[[-1.25 -0.22  3.12  1.03 -1.08 -1.45 -0.60  0.20 -4.36  1.77]
 [-2.11 -3.96  1.40  3.02  2.47  0.14 -3.00  4.09  0.96 -1.49]
 [ 2.10  1.80 -3.83  1.93 -3.44  1.21  2.71  1.82 -0.05 -3.28]]
->
[[ 2.10 -2.11 -1.25]
 [ 1.80 -3.96 -0.22]
 [-3.83  1.40  3.12]
 [ 1.93  3.02  1.03]
 [-3.44  2.47 -1.08]
 [ 1.21  0.14 -1.45]
 [ 2.71 -3.00 -0.60]
 [ 1.82  4.09  0.20]
 [-0.05  0.96 -4.36]
 [-3.28 -1.49  1.77]]

[[-1.55 -0.69  5.63  5.71  4.68  0.62  1.25  3.75]
 [-2.87 -0.73  1.38 -1.54 -3.41 -2.11 -2.80 -3.29]
 [ 0.02 -0.49  3.56  2.16  4.19  1.40  0.08  1.98]
 [ 0.20  0.13  0.19 -4.11 -4.59 -2.80 -3.36 -3.97]
 [ 2.73  2.09 -2.97 -1.41 -1.86  0.74  1.62 -0.17]
 [-3.61 -1.50  0.71 -2.41 -3.44 -2.17 -3.56 -4.01]]
->
[[-3.61  2.73  0.20  0.02 -2.87 -1.55]
 [-1.50  2.09  0.13 -0.49 -0.73 -0.69]
 [ 0.71 -2.97  0.19  3.56  1.38  5.63]
 [-2.41 -1.41 -4.11  2.16 -1.54  5.71]
 [-3.44 -1.86 -4.59  4.19 -3.41  4.68]
 [-2.17  0.74 -2.80  1.40 -2.11  0.62]
 [-3.56  1.62 -3.36  0.08 -2.80  1.25]
 [-4.01 -0.17 -3.97  1.98 -3.29  3.75]]

[[-0.04  1.35 -0.18  0.83  0.00  1.09 -1.14 -0.13 -1.31 -1.49 -1.37  1.30]
 [ 0.50  4.58 -2.26 -0.96  0.00 -0.13 -0.32 -0.08  0.27 -2.61  0.89  0.03]
 [ 0.68 -0.12  2.31 -0.92  0.52 -3.33 -0.40 -1.37  0.36 -1.46  0.44  0.29]
 [-0.54 -0.57  1.05 -1.30  0.40  1.14  0.74 -0.18 -0.23  1.45  2.05  0.90]
 [ 0.88 -3.12  1.12  0.42  0.22  0.21 -0.06 -1.03  0.02 -0.66 -0.22 -0.86]]
->
[[ 0.88 -0.54  0.68  0.50 -0.04]
 [-3.12 -0.57 -0.12  4.58  1.35]
 [ 1.12  1.05  2.31 -2.26 -0.18]
 [ 0.42 -1.30 -0.92 -0.96  0.83]
 [ 0.22  0.40  0.52  0.00  0.00]
 [ 0.21  1.14 -3.33 -0.13  1.09]
 [-0.06  0.74 -0.40 -0.32 -1.14]
 [-1.03 -0.18 -1.37 -0.08 -0.13]
 [ 0.02 -0.23  0.36  0.27 -1.31]
 [-0.66  1.45 -1.46 -2.61 -1.49]
 [-0.22  2.05  0.44  0.89 -1.37]
 [-0.86  0.90  0.29  0.03  1.30]]

[[-2.04  1.17 -0.20  0.54 -1.92 -0.18]
 [-0.02  2.06 -0.11  0.90 -1.48 -1.40]
 [-2.44  0.89  0.12  0.88 -0.95 -0.96]
 [-1.34 -1.55  0.28 -0.73 -1.07  1.11]
 [ 0.31 -1.84 -4.03  1.07 -1.87 -1.01]
 [ 0.66  3.18  3.18 -0.15 -1.79 -1.10]
 [ 1.84  1.42  0.62 -0.49 -0.27 -0.13]
 [ 0.08 -3.16  0.29 -1.72  4.39  2.33]
 [-2.47 -0.53  0.22 -0.03 -0.67  1.37]
 [ 1.88  1.98  0.54 -0.27 -0.30 -0.57]
 [-1.44 -2.26 -0.56 -0.26 -0.51  1.64]]
->
[[-1.44  1.88 -2.47  0.08  1.84  0.66  0.31 -1.34 -2.44 -0.02 -2.04]
 [-2.26  1.98 -0.53 -3.16  1.42  3.18 -1.84 -1.55  0.89  2.06  1.17]
 [-0.56  0.54  0.22  0.29  0.62  3.18 -4.03  0.28  0.12 -0.11 -0.20]
 [-0.26 -0.27 -0.03 -1.72 -0.49 -0.15  1.07 -0.73  0.88  0.90  0.54]
 [-0.51 -0.30 -0.67  4.39 -0.27 -1.79 -1.87 -1.07 -0.95 -1.48 -1.92]
 [ 1.64 -0.57  1.37  2.33 -0.13 -1.10 -1.01  1.11 -0.96 -1.40 -0.18]]

[[-0.77 -2.23]
 [-3.78  3.72]
 [ 2.68 -3.36]
 [-1.35  3.64]
 [ 2.80  4.56]
 [ 1.65 -0.25]]
->
[[ 1.65  2.80 -1.35  2.68 -3.78 -0.77]
 [-0.25  4.56  3.64 -3.36  3.72 -2.23]]

[[-3.61 -3.34  2.17  2.60 -3.46 -3.23  1.62 -3.78 -3.44 -3.44  1.74 -3.27]
 [ 2.96  3.24  1.21  0.75  3.04  3.14  2.93  3.64  3.14  2.61  1.32  2.54]
 [ 2.02  1.87  1.29  1.53  2.31  1.67  3.72  2.64  2.00  1.81  1.67  1.91]
 [ 4.92  5.20  1.59  0.15  5.01  4.81  3.65  5.69  5.20  4.95  1.18  4.74]
 [-0.65 -0.96  2.92  2.43 -0.17 -1.04  3.59 -0.24 -0.51 -1.07  2.82 -1.06]]
->
[[-0.65  4.92  2.02  2.96 -3.61]
 [-0.96  5.20  1.87  3.24 -3.34]
 [ 2.92  1.59  1.29  1.21  2.17]
 [ 2.43  0.15  1.53  0.75  2.60]
 [-0.17  5.01  2.31  3.04 -3.46]
 [-1.04  4.81  1.67  3.14 -3.23]
 [ 3.59  3.65  3.72  2.93  1.62]
 [-0.24  5.69  2.64  3.64 -3.78]
 [-0.51  5.20  2.00  3.14 -3.44]
 [-1.07  4.95  1.81  2.61 -3.44]
 [ 2.82  1.18  1.67  1.32  1.74]
 [-1.06  4.74  1.91  2.54 -3.27]]
---
[[-1.43  0.93 -1.53]
 [-1.12 -0.90 -1.65]
 [ 0.83  5.52  1.01]
 [ 2.43  1.06  0.05]]
->
[[ 0.93 -1.53]
 [-0.90 -1.65]]

[[ 0.60  0.98  0.89  1.36 -1.85]
 [ 2.39 -1.03 -1.18 -0.17 -2.28]
 [ 2.47 -0.50  0.69 -0.71 -2.29]
 [ 4.86 -1.38 -1.18 -1.55 -1.75]
 [ 1.81  1.39  0.48  0.67 -3.29]]
->
[[ 0.98  0.89]
 [-1.03 -1.18]]

[[-2.86 -4.03 -0.38]
 [-0.85  0.29 -2.29]
 [-2.40 -2.58 -2.16]
 [-0.83  1.66 -1.53]
 [-4.45 -4.01 -3.33]]
->
[[-4.03 -0.38]
 [ 0.29 -2.29]]

[[-2.23 -2.28 -1.17 -2.63]
 [ 4.33 -2.84 -4.33 -2.59]
 [-0.29 -2.43 -2.02 -2.62]
 [ 2.92 -2.74 -4.03 -2.60]]
->
[[-2.28 -1.17]
 [-2.84 -4.33]]

[[ 0.52 -2.16  1.98]
 [ 3.12 -3.39 -4.81]
 [ 3.19 -3.42  0.83]
 [-0.48 -1.69  0.13]
 [-0.39 -1.73 -0.27]]
->
[[-2.16  1.98]
 [-3.39 -4.81]]

[[ 0.16  0.10  3.40  4.39]
 [ 0.67  0.23 -0.63 -0.20]
 [ 0.55  1.02 -0.66  0.10]]
->
[[ 0.10  3.40]
 [ 0.23 -0.63]]

[[-3.62 -1.83  2.25]
 [-5.76 -3.02  1.56]]
->
[[-1.83  2.25]
 [-3.02  1.56]]

[[-1.59 -4.79 -3.07]
 [-3.87  0.46  1.92]
 [-0.64 -1.90  0.62]
 [-0.85 -0.99 -1.97]
 [-3.46  0.11  1.92]]
->
[[-4.79 -3.07]
 [ 0.46  1.92]]

[[-1.01 -4.59  5.87  1.75]
 [-0.20  3.19  1.86  5.11]
 [-0.48 -1.61 -0.41 -1.92]
 [ 2.56  2.39 -3.46 -1.00]
 [-0.63  0.32  2.31  3.05]]
->
[[-4.59  5.87]
 [ 3.19  1.86]]
---
[[ 1.99  4.22 -0.52 -1.29]
 [-2.64 -0.46  3.36 -0.83]
 [ 2.99  1.05 -1.92  1.03]]
->
[[ 4.22 -0.52]
 [-0.46  3.36]]

[[-0.43  1.04 -3.78 -4.08  3.57]
 [ 1.71 -4.87  0.13 -4.04 -0.76]]
->
[[ 1.04 -3.78]
 [-4.87  0.13]]

[[-4.38  4.88 -5.10]
 [ 5.18 -5.31  4.23]
 [-3.51 -0.01  3.07]]
->
[[ 4.88 -5.10]
 [-5.31  4.23]]

[[ 3.57 -3.11 -2.71 -0.52  3.22]
 [ 1.11 -0.89  1.32 -4.62  2.53]
 [ 1.77 -2.14 -3.21  1.28  0.82]
 [ 0.19 -2.06 -1.17 -2.16 -0.03]
 [ 0.71 -1.50 -3.80  2.40 -0.95]]
->
[[-3.11 -2.71]
 [-0.89  1.32]]

[[ 4.21  1.54 -0.45 -5.35  0.46]
 [ 4.21 -1.90 -0.45 -5.35  0.46]]
->
[[ 1.54 -0.45]
 [-1.90 -0.45]]

[[ 0.69 -0.34 -0.91  0.34 -1.65]
 [-2.04  0.88  0.62  1.23  1.91]
 [-2.69  0.96 -0.02 -0.52  4.12]
 [-1.71 -1.61  2.30  1.15  1.62]]
->
[[-0.34 -0.91]
 [ 0.88  0.62]]

[[ 2.76 -0.19 -2.14  4.54  0.92]
 [ 1.26  1.81  1.49 -0.70 -0.10]
 [ 1.16 -1.24 -1.85  1.24  0.92]
 [ 1.84 -1.45  0.96 -2.06  3.64]]
->
[[-0.19 -2.14]
 [ 1.81  1.49]]
